Here are made-up objects, facts about them, and rows of numbers that follow some of those facts. Name the object behind each unnamed row.

Some rows with their names:
tiriken: [-19   2  12 -61  22 -26 -18  -5  -4  -1 -27 -13  37 -27  -3 -24   7 -22
 -41   7  28  36 -19  -3  12  49 -10  30 -21  14  -5 -23]
greplil: [ -1  15 -21 -58 -14 -23 -17  27 -26  29 -11 -16   6  -9  14 -14  19 -30
 -32  11   4  18  -8  -1  15  35   2  27 -10 -10  -7 -21]
bratron: [ -6   2 -18 -31 -21 -32 -27   5 -17  42  -2 -12  -4  32   9  21  44  -3
 -31 -10 -10  21   9   7  -1  25 -30  31  -2   1 -42 -15]
zeste: [-26   8 -15 -43 -16 -39  -7  21  -5   7  -9  -7  20  -3  10  -2  41  -5
 -33  -2   5  27 -14   0   9  40 -25  11 -12 -10  -9 -22]
dabis: [ 18  -5  15   8 -11  20   9 -27  18 -37  29  -7  13 -14  -4  -6 -39  22
  22  24 -13 -10   4  -3 -22  -5  22 -12  27  -5  16  -1]
fuvel: [ 19  -6  17  15 -25  -1  10  -2  20  -9  14   7 -19  -9  -9   4 -33   4
  16  27 -13  13  27  20  -6 -25   3 -30  28  -2   8  13]
flovik: [-31  -4 -20 -47 -20 -30   5  21  -9  14 -13 -19  24  -2  12  -4  37  -3
 -30  -3   4  12 -22  -2  22  43 -14   4 -36 -15  13 -21]
flizok: [ 22   8  14  41 -20  11  -1 -27  -6  -6   5   6 -29  32  -1  26  -7  15
  27  20 -17 -16  36   7   4 -28   3 -22  37  18  -6  16]
klestu: [ 18 -17   2   7   9  31  18 -20   5  25  29   9 -11  -6 -17  -8 -30  10
  16  28  -9 -11  14  -9  -1 -37  32  -9  14  -8  13  18]
namutra: [ 24  -5  46   3  19   2 -11 -45  16   1  14  -1  39  -4 -17   2 -33  19
  15  49 -10   0  14 -27  12  -9  14  -4  21  22  15  12]
drekli: [-30   0 -17 -48  14 -20  14   9   1  -5 -16  -6   3 -22  17 -23  57 -11
 -31  -2  24  10 -34 -14   0  41   6  12 -40  -4   6 -17]
skiklutur: [ 18  -1  40 -17  20  13  -3 -47  24 -13   2  -5  49 -36 -16 -24 -74   6
   8  44  -7  10   3 -15  14  -9  29   6  22  13  31   6]
plugris: [-27  11 -31 -19  -8 -19 -13  17  -9  25  -7   7  -2   1  14  -9  43 -20
 -31 -46   9  12 -22 -12  10  12 -20  23 -14 -16 -10  -5]
sufle: [  9   7  33  24  20  18   8  -7  19 -16  -7  13   8 -27  -9 -13 -41 -11
  19  10  10   1   9  -1   9 -21   9 -24   5   7  27  14]
dugren: [ 13  -6  -3  43  -6  28  22   9 -12   5  28  12 -42  19   1  12 -10   7
  31   3 -12 -29  17   7 -25 -43  25 -28  15 -16  10  22]
narutrur: [ -4  25 -36   4 -15  -9 -16  65 -53  15 -17  -3 -40  21  21   9  17 -36
  -2 -55   9 -16 -10  19 -10  17 -30  18 -10 -12 -15 -13]
lozom: [-29  -9 -36 -27  11  -6   6  18  -5  11 -28  -6 -26  -8  15 -14  58 -19
 -29 -29  27  13 -32  -1   1  23   4   6 -42  -8   9 -14]
rubra: [-22  29 -21   2   2 -19   2  35  -3   6 -23  15 -31  -6  31 -20  77 -27
 -25 -50  36  17 -31  -3   7   9 -16   0 -22 -13   2   0]
rasu: [ -2  20  50  57  14 -13  41  10  29  -3 -12  29 -39 -19 -11  -3  20 -14
  23  -4  22  16  29  14  -2 -38  -4 -50   3  12   8  28]

How the objects are related:
Π: is of sort; μ: refers to
drapli Π 975; nota Π 975; nubuskik Π 975; nostuste Π 10; reristal Π 10; plusa Π 975; trudu Π 10; sufle Π 10; britrivam Π 975
draklika Π 10; notrir Π 975; flokli Π 10; dugren Π 10; budu Π 10; peklo Π 10; beskik Π 10; namakim Π 10; vitran Π 10
bratron Π 975; flotun Π 10; pufli Π 975; klodrar Π 10; timin Π 975; febarum Π 10; mikleplar Π 10; bubri Π 10; plibi Π 975
vazan Π 975; gopu Π 975; vulol Π 10; stobre Π 975; fogrol Π 975; bresem Π 10; vobu Π 975; divim Π 10; troki Π 10
nodru Π 975; poplil Π 10; forifu Π 975; bemem Π 10; tiriken Π 975; gosa Π 10; fope Π 975; plibok Π 975; brataklal Π 975
buvotu Π 10; lozom Π 975; geflutrur Π 975; dripule Π 10; trison Π 975; lapo Π 10; biste Π 10; skabren Π 10; sustum Π 10
flovik Π 975; klubos Π 10; memil Π 975; tripir Π 975; dropasol Π 10; skitrubra Π 10; tragro Π 10; biston Π 975; flizok Π 10
botrar Π 975; klobe Π 10; lugus Π 975; segrar Π 975; traful Π 10; klestu Π 10; greplil Π 975; stibra Π 10; mudroskes Π 975
mifufen Π 10; braplen Π 975; ligrik Π 975; floza Π 10; saplesan Π 975; zeste Π 975; gagram Π 975; flidon Π 975; fuvel Π 10
neze Π 10; vute Π 10; trelel Π 975; grufur Π 975; gralel Π 10; kadus Π 975; pliple Π 10; kapu Π 975; triski Π 10
sovo Π 975; kleratrel Π 10; zubron Π 10; sugrir Π 975; flobir Π 975; trigekla Π 975; rebrustil Π 10; drekli Π 975; fudrim Π 10
migrutrum Π 10; nazer Π 10; fugrun Π 975; resti Π 10; nagis Π 10; skatos Π 10; kuzigor Π 10; klikis Π 975; stibrem Π 10
namutra Π 10; brekal Π 975; narutrur Π 975; kufa Π 975; nosizuk Π 10; nesun Π 10; dedunuk Π 975; bagik Π 10; gradrel Π 975
kladroler Π 10; suskemom Π 975; nasta Π 975; trotro Π 975; rasu Π 10; nadipu Π 10; vifom Π 975; brefel Π 975; danek Π 975
plugris Π 975; drufivom Π 10; dropam Π 975; brudram Π 975; kiven Π 10; mubu Π 10; plutol Π 10; trelem Π 10; stoklon Π 975
sigrom Π 10; driskople Π 975; dabis Π 10; stive Π 10; leklalak Π 10; piplar Π 975; folu Π 975; tega Π 10; tiklel Π 10
vedror Π 10; druklek Π 10; skopogras Π 10; drumel Π 10; nogi Π 10; stutru Π 975; brestu Π 10; skoplo Π 10; motruklor Π 975
fesole Π 975; skiklutur Π 10; voska Π 975; vupluk Π 975; dodralim Π 975; fufidu Π 10; trakeben Π 10; brutu Π 975; fledrel Π 975
brazi Π 10; fluvem Π 10; nakagrem Π 10; trabram Π 10; benok Π 10; nemur Π 975; velo Π 975; nunuk Π 975; flibran Π 10
flitil Π 10; trobem Π 10; seke Π 10; lezel Π 10; stigrak Π 10; nabas Π 975; rubra Π 975; seklo Π 10; sibros Π 10
klugan Π 10; nazan Π 975; zuplor Π 975; razi Π 10; zeskes Π 10; dridur Π 975; bipil Π 10; mave Π 10; fibol Π 975
trebrul Π 10; skilom Π 975; noral Π 975; stapes Π 975; zuklu Π 975; kizul Π 10; lilel Π 10; nota μ vupluk; nota μ benok
nota μ fudrim; nota μ rubra; nota μ trigekla; nubuskik μ gradrel; nubuskik μ tiklel; nubuskik μ dridur; nubuskik μ skilom; nostuste μ vupluk; nostuste μ gralel
nostuste μ sibros; nostuste μ saplesan; reristal μ vupluk; reristal μ plusa; plusa μ vupluk; plusa μ dropam; plusa μ brestu; plusa μ biston; plusa μ plugris
trudu μ flitil; sufle μ vupluk; britrivam μ rasu; britrivam μ skitrubra; britrivam μ sufle; britrivam μ stigrak; britrivam μ triski; draklika μ flitil; draklika μ rasu
draklika μ kizul; draklika μ nemur; notrir μ dropasol; flokli μ vupluk; budu μ nota; budu μ vute; peklo μ skabren; beskik μ nabas; beskik μ trabram
namakim μ vupluk; namakim μ vitran; vitran μ rasu; vitran μ trigekla; vitran μ vute; vitran μ driskople; bratron μ kuzigor; bratron μ flizok; flotun μ pliple
flotun μ nakagrem; flotun μ fledrel; pufli μ vupluk; pufli μ rasu; pufli μ nemur; klodrar μ dripule; klodrar μ zuklu; timin μ skatos; timin μ piplar
febarum μ vupluk; febarum μ trakeben; febarum μ voska; febarum μ trison; bubri μ trakeben; plibi μ drapli; plibi μ trigekla; vazan μ vupluk; gopu μ vupluk
gopu μ tiklel; vulol μ seklo; stobre μ driskople; fogrol μ vupluk; bresem μ sufle; vobu μ seklo; vobu μ dugren; divim μ klubos; nodru μ sovo
nodru μ troki; poplil μ rubra; poplil μ trigekla; forifu μ voska; bemem μ rasu; bemem μ vazan; tiriken μ gopu; tiriken μ vute; gosa μ plibi
fope μ dedunuk; fope μ brazi; plibok μ nota; brataklal μ kuzigor; buvotu μ vupluk; buvotu μ dedunuk; geflutrur μ lapo; geflutrur μ fuvel; dripule μ trobem
dripule μ tiklel; dripule μ triski; lapo μ vupluk; lapo μ dedunuk; lapo μ rasu; lapo μ gralel; biste μ resti; skabren μ nosizuk; sustum μ peklo
flovik μ plibi; klubos μ vupluk; memil μ lugus; tripir μ klubos; dropasol μ trobem; dropasol μ drapli; skitrubra μ rasu; tragro μ vupluk; tragro μ braplen
tragro μ rubra; biston μ vupluk; flizok μ saplesan; botrar μ saplesan; klobe μ kuzigor; klobe μ stigrak; klobe μ stibra; lugus μ vupluk; lugus μ plibi
segrar μ saplesan; klestu μ sovo; greplil μ kleratrel; greplil μ driskople; stibra μ flitil; mudroskes μ vupluk; mudroskes μ kuzigor; mudroskes μ skatos; mifufen μ plibok
mifufen μ divim; braplen μ trigekla; ligrik μ benok; ligrik μ resti; floza μ plibok; saplesan μ trigekla; zeste μ lapo; zeste μ drapli; zeste μ vitran
gagram μ driskople; flidon μ flitil; flidon μ drekli; flidon μ fugrun; fuvel μ noral; fuvel μ driskople; neze μ tiklel; neze μ driskople; vute μ tiklel
vute μ kuzigor; vute μ driskople; trelel μ vupluk; trelel μ draklika; trelel μ kizul; grufur μ seklo; grufur μ nemur; gralel μ vupluk; kadus μ vulol
kadus μ brestu; pliple μ divim; kapu μ skatos; triski μ tiklel; sovo μ skitrubra; sovo μ biston; sovo μ nosizuk; sovo μ driskople; kleratrel μ trobem
zubron μ nadipu; sugrir μ vupluk; sugrir μ segrar; sugrir μ pufli; flobir μ dropam; trigekla μ vupluk; drekli μ vulol; drekli μ trigekla; fudrim μ nosizuk
migrutrum μ bagik; migrutrum μ sovo; fugrun μ benok; fugrun μ zuklu; resti μ tiklel; resti μ kizul; nagis μ dropam; nagis μ folu; nagis μ gagram
kuzigor μ vupluk; kuzigor μ rasu; klikis μ dodralim; klikis μ triski; stibrem μ rasu; stibrem μ rubra; namutra μ suskemom; namutra μ voska; namutra μ vitran
namutra μ vazan; brekal μ nostuste; brekal μ rasu; nosizuk μ vupluk; nosizuk μ trigekla; nesun μ gradrel; dedunuk μ rubra; bagik μ drekli; bagik μ lozom
bagik μ klubos; gradrel μ mudroskes; gradrel μ stibra; kladroler μ skoplo; suskemom μ resti; suskemom μ saplesan; nasta μ leklalak; nasta μ beskik; trotro μ vupluk
trotro μ rubra; nadipu μ rasu; nadipu μ kuzigor; vifom μ rasu; vifom μ kizul; vifom μ vitran; brefel μ vupluk; danek μ suskemom; danek μ mikleplar
danek μ driskople; plugris μ vupluk; drufivom μ nakagrem; dropam μ rubra; dropam μ nosizuk; brudram μ rebrustil; kiven μ rasu; mubu μ vupluk; plutol μ trigekla
plutol μ trudu; plutol μ gagram; trelem μ neze; trelem μ flitil; trelem μ nota; trelem μ klubos; stoklon μ zeste; stoklon μ kapu; stoklon μ nemur
sigrom μ noral; sigrom μ drapli; sigrom μ namakim; driskople μ trigekla; dabis μ nabas; dabis μ trigekla; stive μ trobem; stive μ lezel; leklalak μ vupluk
leklalak μ lezel; leklalak μ trigekla; piplar μ tiklel; piplar μ fogrol; folu μ driskople; tega μ piplar; tiklel μ vupluk; tiklel μ trigekla; vedror μ ligrik
skopogras μ vupluk; skopogras μ gopu; drumel μ dropasol; nogi μ lugus; nogi μ flidon; stutru μ skatos; stutru μ vute; brestu μ rasu; skoplo μ vupluk
fesole μ nazer; skiklutur μ vupluk; skiklutur μ druklek; skiklutur μ brazi; skiklutur μ driskople; voska μ vupluk; fufidu μ nemur; trakeben μ vupluk; fledrel μ nosizuk
brazi μ sufle; brazi μ trigekla; fluvem μ neze; fluvem μ seklo; fluvem μ trigekla; nakagrem μ segrar; trabram μ traful; trabram μ stibra; trabram μ fuvel
benok μ trigekla; nemur μ vupluk; nemur μ trigekla; velo μ vupluk; nunuk μ plibok; flibran μ trison; flitil μ resti; flitil μ nemur; trobem μ vupluk
seke μ motruklor; seke μ stigrak; seke μ vute; stigrak μ driskople; nabas μ skabren; nabas μ kufa; nabas μ nemur; seklo μ nosizuk; seklo μ driskople
klugan μ notrir; klugan μ tiklel; nazan μ lugus; nazan μ stigrak; zuplor μ kizul; zeskes μ vupluk; zeskes μ noral; bipil μ kuzigor; bipil μ fuvel
mave μ stive; mave μ tiklel; mave μ narutrur; mave μ dridur; mave μ brazi; fibol μ seklo; fibol μ nota; trebrul μ skoplo; skilom μ rasu
skilom μ skatos; noral μ trobem; noral μ kuzigor; stapes μ nadipu; zuklu μ trigekla; kizul μ trigekla; lilel μ vupluk

Name these rows:
No name comes twice in this set of rows, the named rows included.
[-26  -3 -15 -31  -8 -39 -16  19 -10  41   0  -6  -9  18   3  13  46 -14
 -22 -14   3  23   2   8  -1  23 -22  23 -16 -10 -43 -14]  stapes
[-11   2 -20 -36  -8 -26 -32 -17  -8  13 -10  -6  17  14  17   3  29  -2
 -37 -21   6  20 -21 -13  11  35 -16  34  -8  -1 -21 -21]  sugrir
[ 15  -7  39  -7  22  27  -8 -26   5 -26  -3 -11  44 -28 -26 -14 -95   7
  20  33 -12  -7  14   1   1   2  14   8  24  19  17   0]  mave
[ 14  13  31  27  -8  23   8  18  12 -25 -20   8 -10 -12  -3   1 -61 -13
  23   9  -1  -3  16  15  14 -22  -3 -37  10  10  29  15]  trobem
[  8  21 -30 -14 -16 -23 -24   7 -34  23  -5  -9 -23  44  27  28  62  -5
 -22 -20   1  -4   0  -7   2  23 -16  22  -3  -3 -29 -12]  botrar
[-14  11 -38 -15 -37 -30  -7  47 -17  25  -9  -4 -20  14  13  12  22 -15
 -23 -36  -2  20   1  16   9  13 -34   4  -9 -13 -21 -11]  noral
[  6   8  48   5  15  -1  17 -19  27 -20  -5   5  24 -26 -17 -17 -22   6
   6  45   7  15  18  -5  12 -10  13 -24  12  20  26  13]  vitran
[  6 -17  29  16  17  15 -13 -42  28  -6  15   4  52  -7 -22  -4 -43  22
  15  20 -14  -6   2 -20  20 -15   4   4  15   7  15  14]  febarum
[-30   8 -30 -33 -29 -31   7  49  -9   0 -17 -11  -5   5  15   1  57  -1
 -24 -17   8   8 -19  -1  14  39 -18 -11 -35 -13   9  -9]  plibi
[-10  11 -34   4   2 -14 -14  63 -52  26 -12  -8 -29  31  11  13  29 -35
  -2 -43   4  -9   1  19  -3  16 -21  18 -23 -17 -17 -10]  dodralim
[ 28 -21 -10  38 -16  42 -17 -49   2   6   3  -1 -37  42   3  44 -24  16
  22  -2 -29 -38  24   3  -3 -31  18 -15  31  11  -4   8]  drufivom
[-19  17 -13 -32   1 -19   8  31 -18  -7 -21  -6  -2  -7  19 -14  47 -14
 -24 -13  24   3 -22  -9   3  38 -11   9 -26   2  12 -16]  zuklu
[-27  38   1  28  -7 -25  12  52   5  -7 -49  24 -42 -16  37 -18  73 -53
 -26 -79  48  32 -27   5  18   7 -39 -23 -36 -14  12   5]  vupluk
[ 23  18  38  41  10  14  10  -5  -4 -25  -3  10 -13  10  -3   8  -4  13
  35  19   0 -32  22 -13 -13 -17   8 -29  14  26  13  14]  resti
[-22  -7  -5 -55  15 -30 -18   5  -8   2 -12 -12  30 -22  -7 -13  15 -22
 -33   0  16  28 -12  12  -1  44 -17  38 -22   7 -25 -22]  stutru

Now the same objects, written a new way:
Some rows with their names:
divim: [  2 -15  -7 -13  62   9 -14  11  19 -32  -5  -5 -33  26]
klubos: [ -7  -3  -6 -21  77 -10 -29 -16  17  -3  -8  -4 -11  38]
plugris: [  9   8  -7   3 -65 -23 -15   7 -28  49   0  -8  48 -31]
braplen: [  16   10    3   -4 -108  -11   -1   -2   -9    7   14   13   21  -42]
stibra: [-48   5  13   3  70   4 -13  -1  15 -50  -7  -2 -34  15]
skabren: [-17 -21  16 -12  73 -14  24 -46  23 -44 -11  -2 -21  13]
brefel: [  7  10  -7   2 -67 -21 -15   7 -27  48   0  -6  47 -29]
kizul: [-18   0  17 -21  39   5 -10 -36  34 -56   6  17 -29  31]
skilom: [ 34   5   7  28 -89  -6   9  37 -27  24  -2  12  29 -20]
rasu: [  5  14   5   5  55   0  20  13  15 -39  -3  14 -21  69]
nostuste: [ 20  11  -1 -11  79  14  -9 -28  25 -24  -6  -2  -8  29]
bratron: [ 19  10 -10  24 -75  -2   6   9 -24  44  -1  10  24 -48]
kufa: [ -2  15 -23  14 -70 -14  22  34 -30  11  13  -1  30 -31]
timin: [ 18  -3  -6  20 -76  -4   4  23 -27  26   4   4  26 -42]
stive: [-36  -6  -9 -13  50  23   4 -34  20 -15  -7  -6 -31  36]
bipil: [-14   2  -2   4  66   7  -3 -24  20   3  -9  14 -36  21]
zubron: [-10  -4   1  -3  62  11   0 -17  21 -22  -8   6 -30  28]
nazan: [ 15   2  -5  12 -81   0   5  27 -25  30   2  -6  25 -41]
dropam: [ 39 -26   1   3 -76 -28  24  13 -21   6  -1  -3  31 -48]

Name these rows:
No name comes twice in this set of rows, the named rows included.
[-42  10  33   4  56   7  -5   0  18 -62  -8   1 -25  40]  draklika
[ 16  -5  -3  18 -76  -3   2  24 -25  36   5   2  26 -40]  tiriken
[ 12  -2   0  -7  71  21  -1 -15  23 -34  -6  -3 -23  22]  nakagrem
[-13  -6  -5 -13  56  15  -3 -15  23 -27  -5  -3 -31  30]  gosa
[-45   3  14   0  68   6 -12  -1  17 -54  -5  -4 -31  19]  trudu
[-31 -41  13   6  70  29  -5 -35  13 -17   5   9 -18  39]  triski
[  2   4   8  14  51   5   4 -17  20  -4 -15  25 -32  42]  nadipu
[ 47 -19 -10   5 -83 -15   4  40 -23  14   2  -2  27 -36]  dedunuk
[-13   4 -20   3  79  -4  10  -2  13 -30   3  14 -29  33]  skatos
[-19  11   7  16 -81 -10   9  17 -25  -2   1  -8  28 -45]  nabas
[ 17 -14   8   8 -72 -25  30  -4 -22  13  -2  -5  33 -53]  fledrel
[-35 -22  23   8  76  30  -9 -29  15 -48   5   6 -16  29]  resti

